[  4  -4   6 -40 -13  -8   7  45  -8 -25   0  56   4  62 -42  50   1  -7
  23  32  16 -38  51 -50  24  -5 -23  46  -1   9  55 -12   4  87]
Q991
[  0  -5   2 -14  18 -24  21 -39  24 -15  18  18 -31 -39 -17 -15 -15  23
  24   6   7 -18  -3  16  16  12  -3  -8   2  -1 -18  39  19 -25]
Q195
[-31  14   1  -4  -1  -5  -9   2  15  -8 -12 -22 -36  -2   3  -7  11 -14
 -37 -29  -1  40 -15 -95 -15  39  29  46  39  23 -14  18 -30 -35]
Q139
[-36  -6 -19  -7 -24 -14 -12  30 -16 -61 -29 -31  21 -23 -37  34 -48  37
 -31  -1  36  24  46 -39   8   2  -7  35 -59 -15   0 -48  67  73]
Q697
[ -5 -33 -52 -21  19 -17 -77 -24  18 -11  29 -17 -18 -41 -15  -3   8  31
  10 -30  21  -9 -40   8   4 -84  50   8   0  30  34 -29 -52 -67]
Q195
[  5  13  -4  11  14  -4 -25 -22  13  29  -1  -5  34 -32 -18 -13 -21  39
  28  23  26  37   0   2 -27  -3   9  -6   5 -37 -10  -7  -1 -37]
Q140
[ 14   8  85  43  -3 -46 -32  12   9 -10   3  15 -13  -7 -19  10  -4  24
   5  49 -28 -12 -26  24  42  34 -12  41  32 -16  -6  15 -14  67]
Q743
[-10   8  23  64  10 -19 -38 -17   1 -34   4 -24   1 -35 -20 -14 -27  27
  -3  30 -14 -25 -37  30  21 -18  25  36  26 -32 -20 -16  16   8]
Q789
[ 38  -3 -27  21 -10   3 -56  -7  31 -26 -24 -29 -39   6 -36 -53  11  51
   1 -24   9  44 -11   8 -39  14  30  51 -27  40  -2   3  22 -18]
Q789
[-47  12 -30 -17   2 -18  -6  -2 -15 -20   9   3   6   3 -28  26 -28   4
   8  10  12 -31  17 -43  20 -18  17   1  -6   3 -18   4   2  15]
Q139
[-29  -1   5  42  18  24 -17  28 -18  29  -5  -3  75 -44  -7   0  19  -1
  14  -2   9 -46  -3  57 -10 -57  34 -37  22 -55  20 -35 -33   2]
Q789
[-10  14   7  31  10   1 -29  42 -11  44  39   1  54  -7 -11   9 -12  31
  15  29  17  21 -33  14  25 -36   7   5  -1  37 -24  -8 -30  -7]
Q697
[ -5  10   9 -50  13  -5  -2 -34  11   1  14   0  16  27   7 -23   4 -15
  53  -6  17   7  42 -33 -14   1  13 -17 -26 -25  15 -25  20   5]
Q600
[ 24 -16  -6  -7   2  46  -2  19  26  -1 -16 -32 -60   2  17 -32  -4 -12
  -5 -34 -21  50 -17 -19   5  65   5  30 -31 -49 -14  19 -24 -18]
Q139
[ -1  -6  15  -3  17  -3  -4 -22  17 -17  17 -38  20 -40 -51  -3 -62  41
  -8  45 -15  -6 -28 -59  45  15 -16  18  16 -31 -40  20  12   0]
Q789
[ 12 -12  11  16  17 -33  26   3  -8 -22  -5   1 -20 -19   8   1 -36  -1
 -32   6 -24 -12 -55  23  16 -18  12 -10  48 -41  -3  -8  12 -24]
Q991
[-29  22 -10 -48  20  38   3  22  16 -24   3  -3  82 -10  -5  -1 -14 -11
  49  -9  40  10  63  24 -50  20  35 -50 -41 -61   2 -52  18   8]
Q139
[ -2   0   6  24  -2  19 -36  28 -18  14  16   2  30 -29   7  23   9   9
   2  -2   1 -26 -28  42  25 -16  11 -14   0   1  -5  -2 -28 -12]
Q425
[ -7 -15  20  13 -16 -39   9  -1  -4   0 -41  40 -57  -5 -10   7  16  -8
   7  -7  -6 -35 -15  -4  13  11  26  50  15 -30  18  10   5  24]
Q991
[ -2 -38 -47  33 -18  23 -22  -7 -23 -68 -19  15 -68 -30   3  -1  12  39
 -16 -28 -16 -32 -24  90  20 -47  13  33  14  54  26 -13  26 -18]
Q600
[-69   5  14  23   3 -15  -8  -8  -6 -20 -44 -33 -34   3  -4   1  45 -18
 -64  -2  18  49  19 -39 -35  -4 -12  10   7 114 -30  26 -11 -28]
Q140
[-17  10 -18 -41 -29  52  21   0  -9 -44  26  -4  14   7 -13 -14 -33  54
  26   4 -13   4   6  -1  12  20 -14  13  14   4 -34  -4  56   7]
Q600
[ 14   6  33  45  -3   8  28  19   5   6   6   0 -25 -31   7  -6 -17   2
 -16  32 -20  42 -34 -30  31  48   7  40  -7  26 -29  24  20   8]
Q789
[ -7  -6  23  70  17  15   0  39   1  -6   4   5 -17 -17  10 -24  12  17
  -9 -28   3  17  19  21 -12  -1  20  21   6 -17  19 -38   0  30]
Q195
[  2   2  46 -15  21 -26  17  24  14  23 -33  -6 -16  42   1 -21  27 -40
   5 -11  18  32  55  -5 -39  78 -34 -58 -60   3 -16  28 -23  15]
Q195
[-38  21  15  18 -38  42  15  21 -26   9 -15 -14  25 -34  14  -1 -14  25
   0  -4 -10  18  -7  43  -6 -35   8  -6 -17  83 -64 -14  18  -9]
Q487
[ 26   9  59   3  16 -36  35 -10  31  46 -51   8   4 -24  -4 -12 -19  -6
   9  11  33  63  22 -58 -40  45   7 -15 -12 -30 -36  27  18 -23]
Q991
[ -8  29  51  19  32 -17  -4  -9  34  14  15 -20  31 -13 -26 -57  31  21
   5  11   9  42   2 -38 -25 -11  17   5  36  79 -28  20  -7 -42]
Q789
[-21   1  31   4  12  14  -5  76 -22   8   2  33  31 -17 -14  43  -1  20
   1  33  11   2  -6  15  19 -14  18  -5  15  23  -8 -13 -25 -21]
Q425
[ 25 -15  21 -57  14 -54  14 -11  31  50  -7  20 -44  12 -16   8  16  -5
  31 -18  23  49  -1 -76  17  23  23 -48 -32  23   5  33 -47  -9]
Q743
[  6  39  24 -20  -6  15   9   4 -18 -61   6 -16  38  16 -20  11 -64  44
 -15  27 -17  -9  22 -40  -5  27 -37  23  52   0 -27 -21  49  51]
Q600
[-23  -8 -19  22  -9 -41  18  -9 -16  12  21  33  -4 -19 -22   5  -6  29
  10   5  -2 -32 -24  38  29   2  23 -31  -5  -2  -7  37  21  23]
Q743
[ 13  25 -32  17   2 -29 -14 -30 -16  16 -19 -21  -2  38 -14 -12 -50  -7
  16  -7   1  -4  18 -33 -13  -6  11 -11 -28  -6   9 -29  20  20]
Q743
[  6 -28 -21 -18 -17   0 -47  -8  27 -29 -53 -17 -52 -18   3  17  -1 -20
 -13 -11  22  71 -13  -2 -28  32  34  29 -48  67  27 -27  -1 -50]
Q743
[ -7  -3  12   9   9   8   2 -31  12  58   4 -23 -25   1 -11 -11 -10  16
 -21  18 -18  46 -51 -84  14  51 -20  -4  12  60 -66  42 -25 -33]
Q140
[  3  -3 -12  -7  18   9 -21  -5 -13   0   7 -13  -3 -12  -8  18 -29 -21
 -19  30 -11 -25 -10 -39  36 -15 -14  42  -8  10  11  15   0 -26]
Q425
[  2 -36  30   7 -22  11  14  16  35 -74  16  20 -45  -8  -3  14  -3  39
 -21  14   5  57  -1  38  30   3 -20  12   5  35   0  -4  48   3]
Q487
[-59  27  28  34   0  14 -22  16  -4  -9  14 -32  46  17  -6 -43  21  -4
   8  -8 -18  -6  -2 -26 -14 -11  47  30  42   1  10 -83   6  18]
Q789
[ 41  16 -12  -5  27 -30  -6  -2   8 -16  27  11   4   1 -10 -36   8  23
   0 -14   8  -2  17  12  -9 -38  12   9  16 -26  42  14  35 -21]
Q425
[ 20  -3  18  44   8 -45 -21 -21  -5  -2 -34  20 -30  -9   6  20   9 -44
  -9  34   8 -36  -6  41   9 -39 -19  30   6  29  19  38 -16 -17]
Q991
[-24  10  39  58  -2  -6 -10  18   4 -22 -38  -1   1 -15 -17 -20  24   9
  -2   8   5   7  51  31 -13  26 -21  17  -9  37 -15  13  17  22]
Q139
[-69   5  43  -4 -20 -18 -23   8 -16 -50   0 -21  17  18 -40  40 -44  47
 -26  39  -1   2  -5 -76  23  43 -25  18  61  -9 -54  -3   2  24]
Q600
[-36 -22  30  12 -16 -40 -18 -11 -21 -31 -16  14  -6  -8  -5  13  17  15
 -19  17  -9 -43   7  43  11   4 -13  -8   8 -43  -5  20  39  52]
Q600
[ -2   0  60  14  19  23  21  42  19 -24  -7  32 -15  -4   6  -2  -1  13
   2   5   3  23  15  41 -10 -30  24  28  35 -44  10 -27   0  13]
Q487
[-20  19  -1   4 -11  18  25  22 -36   5 -11  13  30  33 -15  12 -11  19
  18  -8  18 -26  70 -28  -6  -5 -26 -24  -1 -39  -7   5  17  67]
Q600
[ 49 -13  13   9  23 -10 -20  17   7 -43 -11   2 -31  -9 -19  15 -31  14
 -18  28 -23 -16 -44  26  24 -10   7  23  30 -29  20 -17  -9   9]
Q789
[ -9 -17 -29 -32  -5 -50 -30  -6 -14  33  24  15  10 -39 -18  10  -2  24
  20 -12   2 -29 -51 -19  38 -13  45 -16  10 -46  28  -2 -29 -56]
Q425
[-14  15  32  49  23 -14 -71   9  20 -36  64 -16  44 -33 -12   9   1  29
  -1  26   6 -12 -30  27  30 -19  11  23  46 -15 -13  10 -48   8]
Q139
[ 25  10  47 -55   8 -22  -1  30   3   2   2  22 -29  40  -8  30   2 -15
  13  11 -14 -28 -14 -45  51   0 -15  45  22 -41  21  -6 -40  74]
Q697
[ 10  -2  49  22  -5  27  -7  46   2  23   0   2  26  19  11  19  29  -5
 -19   0   2  13  10  -5  19   3 -34   1  -9  32  -6 -20   4  86]
Q697
[ 18   5  -1 -25  -6  -3  15   1   7   1  -5  25 -30 -12   5 -45  -8  28
  30 -21 -23   4 -34  71 -20 -13  47  18   8 -25   4 -13  15 -38]
Q487
[ -4 -23 -53  17  32  -2 -34  12   8 -13 -26   2 -43  13 -46  -7 -19  22
  26 -29  28  -3  16  -8  -3 -17  36  -1 -16  -9  23 -21 -55 -48]
Q139
[ 19  -1  -7  20  13  -6  21 -29  23  -4  11  -5  12 -16  -8 -20 -45  29
  18 -25  20  19  -4 -25 -12   7  36 -25 -14 -39 -25 -31  59  12]
Q991
[-49  16  23  24 -10  32  14  44 -25  55 -19 -18  53  27  12  10 -19 -18
  10   5  13  24  24 -32   0  11  -2 -18 -42 -26 -42 -51  18  51]
Q697
[  4   5  49  38  25 -15 -52  24  16   4  17 -26  30   1   1 -39  26  16
 -28   2 -15  14 -49  55 -13   4   7  24  26  11  -9 -17 -13   7]
Q697
[  19    2  -56  -48   20   30  -18  -15    8   16  -30  -18  -18  -15
  -18  -34  -22   12   55  -20    1   12  -11   24  -16  -32   32  -24
  -44   93  -22  -20  -35 -106]
Q139
[-25  -7 -19 -31  17  24  17 -27  -2  10   8   4  32 -23 -17  29 -19  24
  -6   5  10 -12  -1 -41   2 -30   9 -45  14  -1 -19 -27  23  22]
Q140
[ 19 -19 -17  50  10  11 -14  26   3  26 -61 -11 -31  26 -19 -33 -15   8
  12 -16  17  52  33  36 -43  27  12 -15 -71  -4  10 -16   6 -10]
Q743
[ 43 -31 -13  62  -8 -21 -18   1  19  20 -49   6 -64   0   0 -31  -8   0
   0 -17  15  64 -15   2 -27  55  25  41 -53  -1  15  -3  18 -36]
Q991
[-40   5   7  28   9  10 -43 -16   6   7  55   5  22  38  16 -22  54 -25
  12 -16 -10 -43   3   2  -1 -41  14   9  31  58  34 -56  -6  28]
Q195
[ 43   6  -4   2  26 -46  17 -34  12 -25 -34  13 -84   7 -32 -19 -21  14
  15 -40   3 -39  -3 -38  10 -20  27  40  22 -19  12  17 -12   9]
Q991
[ 13  19  37  70 -14  38 -46  20   8  -9  -4  -5  27 -14  -6 -19  29  43
  31 -25  -2  -5  17  55  -3 -31  12  25  28  45  20 -55 -11  57]
Q743
[ 15   3  60  50  18  -6  -3 -14  35 -25  20 -13 -29  15 -14 -11  10   0
 -11  36 -10   7 -13 -11  41  27 -40  15  31  14 -33  54  -4  18]
Q789
[-23  21  -7  26  23  16  21   2  -6  19 -12 -45  47  40  17  -1 -26 -74
 -22  27  30  57  63 -71 -33  -7 -16 -44 -62  27  -8 -26  40  -4]
Q789
[-25  -7  27  74 -11 -28  -3  16   8 -31  -7   7 -38  43   8  -2  27   0
 -50 -36  10  11   0  -7   5  32  -1  22  48 -60  14 -18  35  66]
Q697
[ -6 -13  20   7   5  25  -9  13  11 -22  -2  24  -3 -50 -10  12   8  41
   4  14   7 -15   5  60  -2 -33   1   8   4  41 -21   0  23  13]
Q195
[  5   9  31  22  39  28  51 -11  16  74  -9   1   8   5  26 -11   7 -59
  11   1  19  38  40 -25 -15  22  -5 -57 -68  22 -30  48   4  19]
Q743
[-21  33  -7  26 -18  -8   7   7 -29  11 -13  -3  10  -2  19   4  27 -39
 -11  -3   2 -17  10 -14  -8 -33  17  14   3  31  12   5   2  16]
Q789
[-52 -29 -13  43  -1   2   0  28 -25 -32  25  -1 -20 -11  12  -2   4  26
 -16 -23  -3   1 -43  68  18  17  31 -32  11 -41 -22  12 -15 -20]
Q600
